Moves between elements:
from | @ & ~ $ § +
x206 | . x234 x434 x575 x619 x949
x301 | x524 x68 x868 x782 x225 x626
x362 | x933 x984 x651 . . x527
x588 | x967 x238 x709 . . x932
x975 | . x483 x831 x428 x166 x583
x349 | x718 x687 x303 . . x238
x524 | . x851 x30 x177 x301 x253
x400 | . x434 x524 x714 x177 x645
x504 | . x15 x399 x626 x624 x581
x539 | . x583 x172 x84 x657 x524
x306 | x747 x405 x967 x79 x90 x619
x187 | x868 x354 x890 . . x715
x890 | x714 x128 x782 . . x598
x150 | . x172 x747 x625 x436 x697
x84 | x993 x967 x657 x346 x238 x177
x483 | . x975 x581 x718 x202 x539
x851 | . x524 x697 x207 x68 x627
x166 | x975 x202 x907 x687 x289 x625
x628 | x645 x950 x626 x598 x905 x718
x172 | . x150 x39 x657 x507 x30
x933 | x581 x907 x880 x303 x362 x507
x619 | x206 x714 x207 x354 x128 x896
x428 | x81 x718 x166 x661 x687 x967
x30 | . x697 x234 x301 x868 x504
x896 | x949 x817 x950 x755 x761 x830
x718 | x223 x428 x202 x651 x349 x84
x726 | x68 x225 x354 . . x636
x339 | x950 x905 x636 . . x687
x1 | . x993 x583 x306 x967 x434
x354 | x575 x187 x128 . . x755
x624 | x504 x502 x817 x763 x715 x933
x37 | x627 x626 x502 x339 x636 x166
x177 | x400 x207 x301 x890 x782 x628
x399 | . x949 x645 x624 x817 x256
x868 | x30 x575 x714 x225 x187 x624
x15 | . x504 x949 x37 x502 x831
x657 | x539 x625 x507 x238 x28 x301
x575 | x697 x868 x619 x726 x354 x502
x626 | x253 x37 x624 x905 x763 x202
x661 | x830 x651 x687 . . x90
x817 | x399 x896 x628 x715 x598 x880
x581 | . x831 x256 x202 x933 x172
x79 | x436 x527 x90 . . x354
x668 | . x645 x627 x896 x950 x81
x436 | x150 x507 x306 x709 x79 x575
x880 | x256 x830 x718 x362 x651 x405
x238 | x84 x588 x28 . . x782
x234 | . x206 x400 x868 x714 x399
x202 | x483 x166 x933 x349 x303 x657
x256 | . x561 x223 x933 x880 x39
x405 | x39 x306 x84 x527 x346 x714
x755 | x502 x715 x761 . . x984
x645 | . x668 x253 x817 x628 x223
x905 | x628 x339 x763 . . x349
x714 | x234 x619 x177 x187 x890 x817
x128 | x619 x890 x932 . . x761
x81 | . x223 x975 x830 x428 x1
x527 | x507 x79 x346 . . x187
x715 | x624 x755 x598 . . x362
x831 | . x581 x561 x166 x907 x150
x68 | x851 x301 x575 x932 x726 x37
x90 | x306 x346 x588 . . x128
x932 | x207 x782 x726 . . x339
x950 | x668 x628 x37 x761 x339 x428
x636 | x37 x763 x755 . . x289
x598 | x817 x761 x905 . . x651
x687 | x428 x349 x289 . . x588
x782 | x177 x932 x225 . . x905
x303 | x202 x289 x362 . . x28
x561 | . x256 x81 x907 x830 x747
x625 | x583 x657 x436 x588 x709 x68
x346 | x405 x90 x238 . . x890
x583 | . x539 x150 x967 x625 x851
x253 | . x627 x504 x628 x626 x483
x761 | x896 x598 x339 . . x661
x830 | x561 x880 x428 x984 x661 x306
x651 | x880 x661 x349 . . x346
x223 | . x81 x483 x880 x718 x993
x289 | x166 x303 x984 . . x709
x984 | x907 x362 x661 . . x79
x434 | . x400 x851 x619 x207 x668
x697 | . x30 x206 x68 x575 x15
x907 | x831 x933 x830 x289 x984 x436
x502 | x15 x624 x896 x636 x755 x907
x39 | . x747 x993 x507 x405 x234
x28 | x657 x709 x527 . . x225
x207 | x434 x177 x68 x128 x932 x950
x747 | . x39 x1 x436 x306 x206
x709 | x625 x28 x79 . . x726
x763 | x626 x636 x715 . . x303
x507 | x172 x436 x405 x28 x527 x868
x993 | . x1 x539 x405 x84 x400
x225 | x301 x726 x187 . . x763
x967 | x1 x84 x625 x90 x588 x207
x949 | . x399 x668 x502 x896 x561
x627 | . x253 x15 x950 x37 x975

The rows follow the links: the fewer symbols apart two elements are, the more alike their rows tend to be.

Some elements and rows for them; each showing differs a little:
x967
 -46   -65    80    41  -129   -70   -48   -62   -11  -147   109   -68   194    13   -35  -168   -85    -9   137    66    96    25    56    27  -251  -121  -160  -110    83    54   149  -121   -86    14   196    29  -137    -2    32  -136  -234   -79   139  -163   -57   106  -133   -27    -1    79   114  -116    28   -14   -94  -167   -84   -83   -72   -24   -69   -75   -44  -279    16  -215   106
x225
  29    32  -127  -187   196   203    24  -167    -2    53    21    31   -42   -14    35    -4  -119   247  -153   -24   217  -104   116    44   119  -219   113    24   -12   -16  -308   -95    89    -6  -100   -82   123    21  -186   -67   -21  -119   -49   172     3    19   183    11    62  -177  -173   211    -7    29   -48    30   -78   -32  -130   -81     0   -64    12   173     5    97   -74
x933
  16    77   -55   -57    -9    45    -9   -48   -35    41   -62    84  -168   -61  -112   175   -80  -176    -1  -110  -165  -121   -50    38    56   -39   248   201   -76  -167    57   181    -8    80   167    33   114   -14  -134   -23   194   191  -188  -155    40   -22   -78    93   -14  -182    14    16    96    15   107   132   123    87   -89  -174     8   -58  -194    52   -76   258    65
x588
  46   -37   148    -6    24   118   -35   -96   109  -104   -55   -10   130    18    20   -55   -93    91    47    33   101    77    78    96  -149  -147   -59    23    -2   190   -91  -191   -63  -115    54   -35  -233   -41   152   -74  -284  -154   266   -86  -117    86   128   -31    15    47   -21   124   -52   -51  -217  -128  -159  -159  -174    15   -46    57    -6  -183    85   -48    78
x339
 211   -63   170    -2   100   123    41    -2   164   -51   -66     7    88   112   224  -117     1   164    31    41   121   -66   -85   -25  -159   -41   -39    83    21   154  -249  -351   -25  -180    22  -115  -139    -5   215   -37  -104  -124   174    25  -113    20   -22   -23   -19    53  -111    12  -172   -69  -108    60    11  -246   -57    67   -40    10   116    69    67  -159   123
x896
 188   -81    66    76  -166   -32    -6   171   -81   -35   140    80   135    38    29  -195    39   -71   109   -62  -137   -15  -193  -202  -100   199   -59   -75    34   -18    -4  -253  -103    21    47   -40  -154    27   177   145    82    53   -28   -59  -119    28  -301    53   -85    48   108  -162   -55   -26    -1    91   151  -200    36    58  -101   -54   163   -91   -33  -184    80
x483
-157    82    18    14   188  -207    76    47   -18   173  -260   -78   -67   -14    71   161    43   -32  -105    -7   -19   -41    93   132    -1   -78   -43   123    49    51   227   305    90    82    86    41   295   -94  -149  -194   159   159  -113   -11    66  -129   100   -49    29   -41   -16   -69   -40   124   163   -16    74   226   111    38    28    16   -86   158   -21   199   -55
x68
 -30   -99   -58    51    35    39  -106  -181    18  -164   134     1    81  -154    -6  -272  -231   174   202   -57   128  -143   107   -22    75  -172  -108   -50    43   -14  -188  -181   -96   105   -13   138    25   -96  -231   -38   -50   -63    35   155    63    -4   -27    42   -22   -61    70  -195    -1   166   -56  -141    53  -123   102   -61   195  -162    65    34   -42  -179   -40
x90
  51    44   131    15  -130   198   -68   -56   154  -136    72    29    39    65   -90    20    -8   -34    84   -17   -47   149    14   -80   -24   -10    40     6   -76    92   -23   -97   -80  -127    17    32  -275    75   176   137  -288  -115   148  -134  -113    64    47    39   -63    41   -17   152    81  -123  -216   -74   -95  -185  -183    20   -52    84   -38  -253    74   -57   -18
x880
  15   126    14   -74  -102   -29    29     7  -197   100   -44   132   -41    22  -205    79    33  -282  -157    53  -254   -38  -100    46   -32   136   123     6    -1   -22    87    49   -32     5   135   -67     7    99   -47   -19   189   226  -172  -259   -15    34   -39    54   -69  -129   -79     5    87   -27    10   141   207     7  -112  -108   -61    -4  -187    -9   -89   101   170
x207
 -30   -51   -46    39   -68    -5   -95  -174  -168  -127   118    69   207  -167   -74  -297  -112   100     6   103    30   -29    20    -9  -102   -11  -141  -146   131   100  -131  -233   -48   -40    12    72   -62   -11  -133   -98    14   -82   108    84   -43     5   -29     9   -11    51   -35  -203   -71   133   -96  -157   144  -192    52     3    84  -131    14   -15   -65  -239    45
x79
  21  -112    94    61   -26   196  -133   -73   246  -127    12     1   -10    -3    11    97   -26    77   263  -179    25    71     8     7   114  -132    99    95  -147   -35   -83   -46   -94   -28   -45    89  -212     4    86   194  -335   -91   155   -42   -24    74    33    52    -2   -16    34   135    66   -84  -113   -85  -186  -140  -178    -5    -5    53   -50  -182    65    38    -5
x661
 112     5   208   153   -63   191   -82  -126   102  -157  -205   127   -38   -31   -42    -8   -70   -91    82    31  -288    49    -4    -7    19    56    66   245   -56   185  -114  -125  -120  -111    66    83  -273    24   169   128   -46    46   153  -165   -70    24    98   -86   -35   -47  -174    80    33   -60  -136     4   205  -250  -115    38    36    18  -183   -12   140    66   150
x166
  37   -39   125   168     5   -68  -127   -82    90   -53  -123    54    -3  -113   115  -102  -228   -22   207   -89   -62  -195    74   107    -7  -143  -109   248    59    11    36   -26   -88    43   326   171    45  -177  -161  -103    52   117    96   -70    38   -21  -162    20    19  -121    78  -176   -35   210    82  -110   162  -131     1  -116    89   -83  -138    21   -37   -13   111
x289
  87   -68   202    89   107   101   -34  -126   245   -98  -229     5    29   -42   168   -11  -173   108   213   -63   -62  -108    70    52    33  -184    19   280    -4    90  -197  -115   -44   -76   125   105   -70  -129    23   -73  -121   -55   188    59   -59   -69    24   -23    -1  -110   -70    52   -43    76   -64   -78    59  -210  -115   -14   105    22  -172    65   118    78    86
x306
   1   -51    78    50  -260    19  -109   -24   -90  -122   154    29   127   -29  -159   -58     7  -156   189   -19   -66   101     3   -86  -146    62   -26  -140   -63     2   180   -55  -133    47    37   109  -271    28   149    64  -200   -48    65  -199   -64   109  -139    49   -21    93   180   -79   106   -94  -144   -70   -29  -119   -49    10   -70    -1   -59  -320    -6  -173    55
x502
 224  -151    51    16  -120    -8   -37   147    59  -105   106   -20   -31    34   111   -73   -27    35   264  -200   -39  -108  -149  -108    41    51   -24    68   -54  -225    24  -182  -131    80    46    75   -37   -45    62   262    -2    52    -7     4   -74   -59  -314    83   -69     4   228  -135   -44    38   105    44    71  -122    95   -33    50  -105   161   -33  -147  -177    15
x28
   1    47   -29  -253   166   163    23  -120   145     6   -46   -45   -58    63    64   152   -69   115   -31     9   232   -39   118   123    -7  -294   101    43   -45   -15  -109   -35     1   -21    24  -131    97    -1   -19   -97  -231  -139    15   -75     9    78    98   -14    51  -126    -1   260    40   -65   -38   -22  -304    49  -228   -98   -90    24   -77   -60    26   170   -36
x524
-171    11  -191    -2   118   -79     5    22  -133   113    77   -60   -41   -58    -6    35    64    74  -147    65   162     5   116    53    89   -70   -37  -116    38   -43    37   230   113    86  -106     7   269   -36  -284   -73   122    -2   -69   219   153   -85   124   -34    61    11   -71   -38   -33   129   132   -72    -6   204   163    11    42    -9    94   129    -2    47  -184
x504
 -24   -67  -128   -22    28  -122   113   283     7   158    41   -80   -87   104   103   127   157   -53   -69   -60     1    30  -117   -97    78   171    -9   -78    21  -185   145   196    79    53   -98   -73   186   -16    28   128   181   116  -168    69    81   -69   -68    44    33    35   129   -29   -39   -62   209   181   -84   210   123   116   -33     5   116    99   -42   108  -119

Each walk starts at a row. The symbols on each line, taken left to right, move it on to the next element.
Each answer is a row, close to the row of the element it stands for.
  -9   116   -10  -206    19   209   -19   -55    57     2    36    48   -26    88  -106   180    38    33   -86    78    13    83   -32    24   -23   -15   196   -41  -108    22   -66   -18   -29  -118   -75  -148  -188   169   137    67  -172   -22   -37  -221   -87   133   149    17    -8   -44  -115   295   162  -203  -187   115  -161    23  -233   -47  -131   111   -73  -169    61   152    47
& @ & $ ->  -23    32   -71  -208    43   209    -1   -42   171    -6   -14    39  -112    59   -68   258    -5    42     1   -61    83     9    13    21   175  -150   199    44  -125  -104  -101    65    13   -13   -68   -62   -20    59    55    97  -227   -40   -29   -91    -6    91   112    36    22  -119    27   281   114  -121   -87    59  -251    26  -225  -110  -122    56   -81   -77    19   185   -23
~ + @ $ @ & ->    3   -70  -109    79  -168   112  -212  -121   -52  -136   235   121    36  -155  -101  -120  -114    27   224  -149   -29   -41     6  -115   180     6    37   -19   -77  -183  -132   -75   -91   128  -151   191  -112   -21  -194   181   -39   -32   -50   116    17   -56   -72   118   -33   -49    75  -118    87   124   -35   -87    86  -118    89  -139   123  -156    55     3   -72   -54  -158
 202    58    59  -204   157   124   196    69    13    61   -37    66    13   115   147    12    34   126  -196   124    94   -82  -140    67   -98    11    69   -30    52    56  -263  -222    22  -153    14  -276    65    64   156  -112   119   -40    25   -22   -78    52     8   -16     4   -96  -145   137   -68  -112   -71   150   -52   -52  -130    40   -99   -12   112   110     6    41   128
~ ~ + & & & ->  141   -34   159   121   -47   195  -106   -86   217  -114  -182   106  -114    16    65    68  -124    47   219  -122  -180   -10    -1    -8   222  -112   107   348  -116    31  -177   -60   -78   -30    33   116  -146   -99    33   121  -124     4   112   -33   -55   -67    40    36   -21   -79   -55    43    34     6  -121    24   112  -170   -91   -71    52    16  -131    22    65    97    46
@ + $ + ->   14   -89    28    15   156   175   -91  -158   127  -154    17    25    24   -97    91  -158  -163   205   119   -27   139   -54   137    31    91  -210    14    80     0     5  -322  -149   -79   -29   -80    81   -92   -53  -144    34  -147  -154   119   207    -3   -57   138    16     1   -80  -138    48   -24   113  -179  -149   -43  -223   -11   -51   128   -52    30   122    50   -69   -34
 -95    41  -124  -209  -106     7   -70   -52     0    38   172    -6   -86    83  -165   181     9  -110    36   -88   124   -37    -1   -29    74   -58   174  -115  -107  -289   161   138    19   114    39    -3    76   -18   -45    60   -96    55  -182  -153    30    86  -100   127   -44  -104   139   159   133  -104    34    31  -234   127  -171  -150  -159    19   -41  -209   -78   102   -21
§ + ~ + ->  188    87     5  -229    49   162   148   102     4    42    13   117   -31   168    63   100    63    61  -155    68   -39   -83  -181   -83     3   113   210   -34    13    17  -188  -171   -24   -68   -89  -225   -99   169   202    88    97    17  -132   -83  -123    21     3    -2    44   -67  -165   206    38  -175   -84   288    -9     2  -170    51  -111    42    72    82   -14    80    80
@ + $ @ ~ $ ->   99    86   -11   -78   106   247   -16   -66   136    71  -166   110  -153   -34   -11   212   -55   -38    18   -83  -138   -49   -77    81   171  -116   248   247  -140    24  -163    31    29   -24    42   -25   -23     3     7    47    18    76   -38   -79   -19   -31   114    30    -8  -220  -136   234    71   -61    23   157     3     3  -212  -100    -9    73  -171   110    28   268    97
 171   -76   131    50   -45  -101    59   102   -64   -88    39   -36   211    56   160  -261   -69    76    55     3    45   -98   -85   -65  -243    70  -183   -27   126    56    -1  -312   -87   -24    99   -41   -23    16   115   -42    21   -51    55   -51   -94    40  -229    11   -26    81    83  -196  -161    36    29    45    87  -147    69    27     0   -41   144   -43   -54  -313   125
& ~ @ & $ $ ->  292   -64   140    68   -42   185    34    85    47   -44     1    97    54    77   119   -50    22    46    64   -51  -110    28  -132  -146     0   100   105    94   -80    54  -201  -284   -86   -74   -62   -89  -229    21   252   192   -48   -33   102    21  -122    -4   -18    59   -32    47   -21    48   -86   -95  -154    89    17  -214   -72   100    26    56   115     5    18  -118   127
+ ~ & & ->   87    23   193    85    54   141    -1  -123   106   -61  -257    47    76   -50    99   -44   -92    43    87    66  -118   -19    52   104   -74  -130   -28   220    42   221  -107  -161   -51  -123   155    -6  -183   -36    91  -123   -56    -7   181   -47   -58    11   113   -97   -29     8  -167    30   -78     1  -185  -110   151  -224  -122     5    49    -4  -186    19   133   -38   168
  64   -18    39    41    80   151   -40  -212    31  -113    10    55   116  -109     9  -216  -156   168   -26    95    35    12    81    33   -38   -46   -22   -58   -14   174  -310  -235   -22  -111  -132     2  -173    46   -33   -24  -113  -204   174   119   -57    29   132   -68   -51     1  -199    20   -91    54  -252  -107    73  -230   -68    55    65   -84    23    17   117  -147    58
@ + § & ~ + ->   79    54    35   -58   180   159    74  -150    90    57  -229    80  -111   -21   123   161   -85    70  -101   -18    43  -172    89   148    37  -225   161   267    16    74  -155   -16    16   -70   110   -89    93   -88   -64  -149   -14    68   -50   -84    28    14   122   -33    60  -227  -130   107   -42    41    -9    80     7    43  -158  -122    -2    46  -167   125    41   205   112
~ & & ~ @ § ->  127   158    81   -75    10   174    78   -53    20    40  -134   134  -102    38   -87   162   -51  -122  -148    96  -186   -16   -81    41    27    34   223   149   -60   109  -152    11   -59  -136    44   -91   -80    41   101   -16    75    43   -53  -164   -89    22   133    25   -35   -85  -216   198    74  -108  -125   161   105   -17  -202   -69   -92    99  -188    68    55   203   154
 -71    89    21  -189   120   140    82  -122    63   -28   -44   -33    67   110   -32   134   -41    35  -116   168   178     7    42   185  -123  -153    51   -77    43    97   -41   -27    37  -126    22  -184    -3   100    85  -148  -189   -68    47   -78   -79   163   125   -80    47   -33  -137   240    70  -136  -176    31  -186    28  -234   -75  -162    69   -80  -177    48    66    60
& + + & & ~ ->  218  -133   110   -12   126    96    52    61   251   -65   -96     4    15    66   285   -86   -72   276   192  -127   121  -166   -44    37    35  -123   -41   131    28   -48  -288  -274   -38   -72    57   -75    10   -92    92    66   -94   -89   128    96   -87   -43   -57   -35    17   -77    48    10  -158   -31   -12   -20  -100  -198    -2    59    26   -34   153    60    61   -55    59
@ § @ @ § ->  200  -171    24   -10    16   -55    47    88    64  -115    26   -46    91    23   225  -170   -89   124   210  -125   140  -184   -74   -21   -27   -68   -80    56    75  -111   -30  -256   -90    49   129   -26   119  -110     9    -3    20     0    31   -11   -18   -11  -291    42    14   -56   263  -189  -114    56   118   -18    34   -94    94    -2    77  -121   159    32   -70  -214    43
  28    39  -105  -177    99   289   -51  -134    22    35   116    67  -139   -13   -53    53   -76   147   -60     3    76   -48    41   -45   206   -62   248    27   -81   -56  -339   -26    35     0  -250  -109     0    68  -112   154     1  -136   -66   146     5   -19   206    35     6  -133  -159   205    50     6   -87    95   -68   -47  -117   -64   -21    21    -7   181   -40   132   -57
@ § @ @ § ->  -72    39  -273  -183   -43    91   -69  -107  -204    88   294   103   -92   -81  -162    26   -47   -10   -12   -46     9  -133     1   -72   192   -24   137  -102  -101  -224  -123    50     0   108  -113    -4    91    66  -287    96   139    66  -226    73    53    34    30   140     2  -165   -34    36   105    25    66   119   -35   120   -26  -155    25  -119    64    79  -123    73  -121
@ + § & ~ + ->   78     6   167   162  -225   -33   -77   -40  -103  -109   -30   122    34   -77   -76   -92   -85  -193    84     6  -320    23   -62   -22   -67    97    19   133    22    89    92   -65   -99   -24   119   125  -258    -7    51    43    71   129    34  -210   -75    15  -108    33   -29    37    31  -179    23    71   -75    -7   268  -180   -44   -53    29    -2  -196   -84    -4   -66   193
